Here is a tiny trained network, its code and every weight. The questions are about switching its units off for an input and a target symbol, where a switched-off unit gives its printed mean instead of its output.

import numpy as np


def w(rows, s, z=0):
    codes = np.array(rows[::2]) - 128.0
    scale = np.full(codes.shape[1], s)
    scale[-1] = z or s
    return codes * scale


def f(y):
    return y / 2 * (1 + np.tanh(0.7978845608 * (y + 0.044715 * y**3)))


def softmax(a):
    e = np.exp(a - a.max(-1, keepdims=True))
    return e / e.sum(-1, keepdims=True)


def log_softmax(a):
    a = a - a.max(-1, keepdims=True)
    return a - np.log(np.exp(a).sum(-1, keepdims=True))


def net(x, mask):
    ids = ['βγεζηθσφψω'.index(c) for c in x.split()]
    T = len(ids)
    res = E[ids] + P[:T]
    r = res
    for j in range(3):
        rows = slice(4 * j, 4 * j + 4)
        q, k, v = (r @ M[0][rows].T for M in (Q, K, V))
        z = softmax(np.where(np.tri(T) > 0, q @ k.T / 4**0.5, -1e9)) @ v
        o = O[0][rows]
        res = res + np.where(mask[j], z, o[:, -1]) @ o[:, :-1]
    y = f(res @ A[0][:, :-1].T + A[0][:, -1])
    res = res + np.where(mask[3:19], y, B[0][:, -1]) @ B[0][:, :-1]
    return log_softmax(res[-1] @ U[:, :-1].T + U[:, -1])


Q, K, V, O, A, B = {}, {}, {}, {}, {}, {}
E = w([
[84,107,86],'β',
[148,131,111],'γ',
[220,11,80],'ε',
[134,120,156],'ζ',
[63,90,96],'η',
[169,5,245],'θ',
[79,101,157],'σ',
[206,163,143],'φ',
[116,115,61],'ψ',
[110,116,113],'ω',
],0.019)
P = w([
[113,173,92],'0',
[125,140,60],'1',
[120,201,144],'2',
[124,134,62],'3',
[132,221,196],'4',
[127,126,58],'5',
[133,228,227],'6',
[134,128,50],'7',
[138,231,239],'8',
[134,129,54],'9',
[138,231,253],'10',
[136,129,61],'11',
],0.0048)
Q[0] = w([
[164,71,127],'H1',
[115,164,130],'H1',
[159,111,129],'H1',
[145,83,126],'H1',
[128,119,136],'H2',
[175,4,127],'H2',
[125,144,119],'H2',
[109,139,147],'H2',
[147,151,109],'H3',
[149,25,138],'H3',
[127,136,133],'H3',
[177,115,145],'H3',
],0.043)
K[0] = w([
[140,84,153],'H1',
[128,157,109],'H1',
[149,110,136],'H1',
[126,97,148],'H1',
[120,119,128],'H2',
[167,3,150],'H2',
[134,145,126],'H2',
[97,149,119],'H2',
[145,164,142],'H3',
[174,55,154],'H3',
[125,128,122],'H3',
[184,111,136],'H3',
],0.052)
V[0] = w([
[216,55,60],'H1',
[151,127,115],'H1',
[119,203,82],'H1',
[153,160,169],'H1',
[142,139,96],'H2',
[88,158,176],'H2',
[55,181,207],'H2',
[92,253,99],'H2',
[101,121,143],'H3',
[131,145,113],'H3',
[91,129,122],'H3',
[139,167,54],'H3',
],0.0074)
O[0] = w([
[69,232,193,143],'H1',
[109,151,136,121],'H1',
[113,194,72,87],'H1',
[104,90,128,99],'H1',
[143,122,101,109],'H2',
[93,188,145,113],'H2',
[60,251,160,100],'H2',
[110,255,46,3],'H2',
[109,132,114,147],'H3',
[130,116,138,113],'H3',
[96,132,138,144],'H3',
[117,113,195,88],'H3',
],0.0098,0.0049)
A[0] = w([
[39,128,24,137],'N1',
[119,173,177,38],'N2',
[180,163,136,95],'N3',
[145,114,130,24],'N4',
[178,154,6,32],'N5',
[43,88,142,100],'N6',
[154,132,141,110],'N7',
[204,132,89,9],'N8',
[33,127,80,2],'N9',
[79,165,48,55],'N10',
[129,126,121,77],'N11',
[134,144,63,168],'N12',
[65,117,22,21],'N13',
[149,109,90,91],'N14',
[128,121,154,37],'N15',
[183,156,60,111],'N16',
],0.018,0.0088)
B[0] = w([
[90,203,114,227],'N1',
[84,80,104,134],'N2',
[170,106,135,129],'N3',
[88,149,109,138],'N4',
[150,59,85,151],'N5',
[177,157,132,255],'N6',
[129,128,100,133],'N7',
[180,166,138,134],'N8',
[209,68,96,155],'N9',
[135,4,155,155],'N10',
[113,125,148,112],'N11',
[76,129,151,168],'N12',
[134,131,241,159],'N13',
[80,114,127,145],'N14',
[124,158,99,137],'N15',
[107,156,55,150],'N16',
],0.034,0.0092)
U = w([
[109,126,177,133],'β',
[97,151,27,254],'γ',
[176,30,93,225],'ε',
[144,135,120,166],'ζ',
[165,178,191,20],'η',
[252,117,142,70],'θ',
[152,254,96,243],'σ',
[199,148,34,19],'φ',
[70,102,104,22],'ψ',
[43,225,120,46],'ω',
],0.0062,0.0038)

Each question gives the input, a string of symbols that net reads in full, and the target symbol t.
The units are the heads (4 rows each of Q, K, V and O) and the neurons (one row each of A and B). Each row of codes is followed by its name. A weight is (code - 128) times the scale printed after its matrix; where a second scale follows, it is the last column's (O, A, B and U).
mask holds one flag per unit, heads first, then neurons. A switched-off unit (its flag False) gives its mean, the last column of its rows in O or B, instead of its output. The means were averaged over made-up inputs and are rounded, as every weight is.
A unit's drop is (log p(t) with every unit on - log p(t) with that unit switched off) / (log p(t) with every unit on - log p(t) with every unit switched off).
most important unit: the unit with the biggest drop
k most important neurons: the k neurons with the biggest drops, biggest first
which heads matter: for each layer, one digit per head in row order, 1 if its drop is at least 0.15 and else 0, layers parted by /
drop of u: that unit's drop, to one decimal
input γ ψ γ γ ψ ψ, target ψ: 2 most important neurons : (N5 N10)
input σ θ φ ψ, target θ: which heads matter : 110
input ω σ ω β ω σ β σ σ ψ, target ψ: 4 most important neurons : (N1 N5 N10 N13)
input γ σ γ ζ ψ γ β γ, target γ: 2 most important neurons : (N16 N6)
input σ σ γ σ γ σ σ γ η, target η: most important neuron : (N1)
input σ σ ε γ, target ε: 2 most important neurons : (N1 N6)
input σ θ η β, target θ: 2 most important neurons : (N6 N1)
input θ ω ω σ φ, target φ: 3 most important neurons : (N16 N3 N1)
input σ φ σ σ β, target β: 2 most important neurons : (N10 N13)
input ω φ σ β, target β: 2 most important neurons : (N13 N1)
input η σ β σ σ φ ω σ σ σ σ σ, target σ: 2 most important neurons : (N10 N1)
input β σ ζ ε σ β σ β β φ, target ε: which heads matter : 100
input θ ω γ ε φ β θ σ γ γ, target θ: 4 most important neurons : (N1 N6 N12 N10)
input ω β β ω, target ω: most important unit : H2
input σ φ σ ζ γ ω θ ω ω σ γ η, target θ: drop of H2 : 1.6
input γ σ σ σ γ β ε φ, target ε: drop of N3 : 0.4
input σ σ β γ ω φ, target φ: drop of N3 : 0.2
